-2.24 -2.22 -2.57 +1.10 +3.02
+4.06 +2.38 +3.32 -3.63 -2.67
+4.20 +0.33 +4.58 -4.78 -4.56
-3.43 -0.20 -0.98 +5.47 +5.70
-4.35 +0.58 -3.15 +3.81 +2.78
-3.89 +1.76 -3.47 +0.48 -2.02
-5.53 +1.65 -6.60 +1.77 +1.08
-1.37 +2.94 -0.73 -4.73 -6.27
+5.52 -3.03 +6.39 -4.40 -6.23
+0.25 +2.19 -3.39 -6.40 -6.55
-3.78 +2.10 -5.97 -2.59 -4.68
|
-2.24 -2.57 +3.02
+4.06 +3.32 -2.67
+4.20 +4.58 -4.56
-3.43 -0.98 +5.70
-4.35 -3.15 +2.78
-3.89 -3.47 -2.02
-5.53 -6.60 +1.08
-1.37 -0.73 -6.27
+5.52 +6.39 -6.23
+0.25 -3.39 -6.55
-3.78 -5.97 -4.68

-0.07 -1.22 -0.22 +3.72 -2.11 +4.12 +1.80 -2.72 -1.40 -2.09 +5.12 -0.18 +4.81 +4.61 -1.11 -0.40
+6.39 -6.86 -7.83 +1.04 +3.40 +1.86 -6.04 -3.21 +2.63 -5.07 +1.46 -4.95 +0.36 +1.59 +2.96 -6.80
|
-0.07 -0.22 -2.11 +1.80 -1.40 +5.12 +4.81 -1.11
+6.39 -7.83 +3.40 -6.04 +2.63 +1.46 +0.36 +2.96

-0.29 -5.87 -0.02 +3.29 -6.88 +2.12 -2.13 -0.18
+1.30 -5.97 -2.24 +0.61 -6.96 +2.06 -0.12 +0.20
-2.75 +3.36 +3.32 +0.21 +5.03 -2.43 -3.85 +0.92
+0.30 +6.54 +0.49 -3.49 +8.16 -1.91 +1.28 +1.26
+1.59 -4.07 -1.09 +0.76 -4.16 +1.98 -1.01 +1.82
|
-0.29 -0.02 -6.88 -2.13
+1.30 -2.24 -6.96 -0.12
-2.75 +3.32 +5.03 -3.85
+0.30 +0.49 +8.16 +1.28
+1.59 -1.09 -4.16 -1.01

+0.59 -3.30 -2.66 -2.56 +0.21 -0.71 +1.29 +0.55 +1.33 +3.13 +1.20 +1.51 +0.21 +1.97 +1.27 -2.18
-0.75 +3.33 +4.16 -2.46 -1.24 +0.07 -0.90 +2.64 +0.34 +0.26 -0.15 -0.43 +2.41 -0.34 +2.47 +6.84
+0.15 +3.96 +2.07 -4.09 -1.82 +0.13 +0.23 +1.09 +1.19 +1.99 +1.50 +1.44 +0.99 +0.90 +2.79 +5.84
|
+0.59 -2.66 +0.21 +1.29 +1.33 +1.20 +0.21 +1.27
-0.75 +4.16 -1.24 -0.90 +0.34 -0.15 +2.41 +2.47
+0.15 +2.07 -1.82 +0.23 +1.19 +1.50 +0.99 +2.79

-5.77 -3.23 +0.51 +2.58 -5.25 -1.27 -6.89 +7.46 +2.29 -3.59 +3.13 -4.13 +6.39 +5.32
-6.36 -0.47 -3.49 +5.84 -3.34 +0.00 -3.71 +2.14 +4.62 -3.26 +5.10 +0.81 +4.78 +7.27
-4.60 +4.62 -6.60 +5.79 +3.21 +4.87 +3.93 -1.88 +4.99 -2.85 +3.70 +5.39 +0.16 +3.66
-7.44 +2.68 -3.11 +2.62 +3.09 +2.38 +2.33 +4.25 +2.49 -5.39 +1.94 +3.90 +3.88 -2.08
+3.39 +7.55 -7.57 +5.51 +3.48 +6.14 +6.07 +0.43 +5.05 +3.23 +3.97 +6.31 +0.96 +3.73
|
-5.77 +0.51 -5.25 -6.89 +2.29 +3.13 +6.39
-6.36 -3.49 -3.34 -3.71 +4.62 +5.10 +4.78
-4.60 -6.60 +3.21 +3.93 +4.99 +3.70 +0.16
-7.44 -3.11 +3.09 +2.33 +2.49 +1.94 +3.88
+3.39 -7.57 +3.48 +6.07 +5.05 +3.97 +0.96

+3.32 +3.77 +4.56 -0.67 -3.24 +2.20
+3.43 +4.48 +3.98 +0.48 -3.01 +0.44
-1.29 -0.18 -2.71 +0.31 +3.96 -0.82
-2.91 -0.70 -1.90 -1.00 -3.19 -0.97
+3.28 +4.36 +3.58 +0.57 -2.30 +0.35
-3.04 -1.22 -3.06 +0.55 -1.81 -2.83
+3.33 +1.73 +5.66 -1.96 -2.09 +5.89
-1.94 -1.69 -3.52 +2.26 +2.42 -3.27
|
+3.32 +4.56 -3.24
+3.43 +3.98 -3.01
-1.29 -2.71 +3.96
-2.91 -1.90 -3.19
+3.28 +3.58 -2.30
-3.04 -3.06 -1.81
+3.33 +5.66 -2.09
-1.94 -3.52 +2.42

+2.46 +1.58 +1.16 +3.36 +1.33 +1.10 +3.68
+1.36 +1.31 +0.81 +3.47 +1.33 +0.93 +1.57
+3.59 +3.08 +0.79 +4.59 +0.96 +0.89 +2.93
+2.34 +1.78 +0.64 +5.32 +1.68 +1.21 +1.59
+0.95 +0.81 +0.64 +1.42 +0.66 +0.42 +1.39
+2.10 +2.27 +1.21 +6.91 +2.63 +1.48 +1.47
+1.03 +1.11 +0.74 +2.00 +0.95 +0.44 +0.96
+2.73 +3.00 +1.24 +5.06 +1.63 +1.07 +2.49
|
+2.46 +1.16 +1.33 +3.68
+1.36 +0.81 +1.33 +1.57
+3.59 +0.79 +0.96 +2.93
+2.34 +0.64 +1.68 +1.59
+0.95 +0.64 +0.66 +1.39
+2.10 +1.21 +2.63 +1.47
+1.03 +0.74 +0.95 +0.96
+2.73 +1.24 +1.63 +2.49
